Below is a small trained network, with its code and all its weights. Each question gives an input and a class and asks what happens when units are switched off, that is, made to give their printed mean instead of their output.

import numpy as np


def w(rows, s, z=0):
    codes = np.array(rows[::2]) - 128.0
    scale = np.full(codes.shape[1], s)
    scale[-1] = z or s
    return codes * scale


def f(y):
    return np.maximum(y, 0)


def log_softmax(a):
    a = a - a.max(-1, keepdims=True)
    return a - np.log(np.exp(a).sum(-1, keepdims=True))


def net(x, mask):
    res = np.array(x, float).reshape(1, 7) / 4 @ E
    y = f(res @ A[0][:, :-1].T + A[0][:, -1])
    res = res + np.where(mask, y, B[0][:, -1]) @ B[0][:, :-1]
    return log_softmax(res[-1] @ U[:, :-1].T + U[:, -1])


A, B = {}, {}
E = w([
[74,80,243],'x0',
[71,168,153],'x1',
[52,180,5],'x2',
[18,93,195],'x3',
[121,7,129],'x4',
[192,177,156],'x5',
[253,148,126],'x6',
],0.0046)
A[0] = w([
[164,169,154,130],'neuron 0',
[212,207,88,144],'neuron 1',
[194,199,189,166],'neuron 2',
[159,114,91,87],'neuron 3',
[19,218,212,91],'neuron 4',
[140,217,114,81],'neuron 5',
[130,125,131,98],'neuron 6',
[123,143,158,73],'neuron 7',
[132,226,241,74],'neuron 8',
[80,161,169,108],'neuron 9',
[107,164,164,163],'neuron 10',
[168,111,197,98],'neuron 11',
[148,122,67,215],'neuron 12',
[114,158,174,26],'neuron 13',
[161,177,99,208],'neuron 14',
[193,190,189,155],'neuron 15',
[156,94,229,47],'neuron 16',
[144,120,67,19],'neuron 17',
[162,136,118,253],'neuron 18',
[121,75,162,139],'neuron 19',
[147,9,188,99],'neuron 20',
],0.011,0.0048)
B[0] = w([
[152,91,140,174],'neuron 0',
[199,151,204,254],'neuron 1',
[183,46,113,228],'neuron 2',
[124,163,95,154],'neuron 3',
[122,240,42,224],'neuron 4',
[158,133,210,181],'neuron 5',
[122,128,126,128],'neuron 6',
[126,126,90,134],'neuron 7',
[155,58,3,190],'neuron 8',
[102,168,98,171],'neuron 9',
[146,166,122,174],'neuron 10',
[79,79,129,187],'neuron 11',
[161,103,24,230],'neuron 12',
[129,134,61,136],'neuron 13',
[201,103,142,230],'neuron 14',
[171,42,139,219],'neuron 15',
[71,66,70,197],'neuron 16',
[114,135,39,143],'neuron 17',
[206,121,73,243],'neuron 18',
[58,135,127,194],'neuron 19',
[15,95,117,237],'neuron 20',
],0.027,0.0056)
U = w([
[97,47,134,113],'0',
[113,144,254,2],'1',
[88,116,193,77],'2',
[91,155,157,101],'3',
[107,143,137,231],'4',
[169,97,142,185],'5',
[112,135,104,129],'6',
],0.0085,0.0058)

Each question gives the input, the list of numbers given to net, and the class t.
The units are the neurons (one row each of A and B). Each row of codes is followed by its name. A weight is (code - 128) times the scale printed after its matrix; where a second scale follows, it is the last column's (A, B and U).
mask holds one flag per neuron, in row order. A switched-off neuron (its flag False) gives its mean, the last column of its row in B, instead of its output. The means were averaged over made-up inputs and are rounded, as every weight is.
A unit's drop is (log p(t) with every unit on - log p(t) with that unit switched off) / (log p(t) with every unit on - log p(t) with every unit switched off).
The circuit of an input: a set's keep is (log p(t) with only the set's units on - log p(t) with every unit switched off) / (log p(t) with every unit on - log p(t) with every unit switched off). Starting from the 12 units with the biggest drops (on a tie, the unit counted first), units are removed one at a time, each time the one whose removal leaves the highest keep (on an exact tie, the one counted first), for as long as the keep stays at least 0.8.
units of the circuit, in order: the units of the circuit, biggest drop first
k most important neurons: the k neurons with the biggest drops, biggest first
drop of u: that unit's drop, to one decimal
input [1,-4,6,6,-1,-8,6], class 4: most important neuron	(neuron 2)
input [3,-6,6,-1,0,-7,-3], class 4: units of the circuit, in order	(neuron 2; neuron 15)
input [-2,-1,8,8,-3,-8,-2], class 6: 2 most important neurons	(neuron 4; neuron 1)
input [7,-5,2,-5,-4,-5,-4], class 4: units of the circuit, in order	(neuron 2; neuron 15; neuron 8)
input [3,4,6,6,-8,4,-4], class 6: 2 most important neurons	(neuron 4; neuron 8)
input [-1,-3,2,7,-6,1,-6], class 6: 2 most important neurons	(neuron 4; neuron 1)
input [5,3,-8,-4,-4,8,8], class 0: 2 most important neurons	(neuron 16; neuron 11)
input [-4,3,-8,7,-6,0,-8], class 6: 2 most important neurons	(neuron 4; neuron 8)
input [0,-1,-3,8,-6,1,-1], class 6: drop of neuron 4	0.4
input [3,-5,4,8,4,-8,-5], class 3: drop of neuron 4	0.1
input [2,8,-7,5,4,-2,-6], class 6: drop of neuron 4	1.1
input [7,3,3,4,3,-1,-8], class 3: drop of neuron 12	0.2
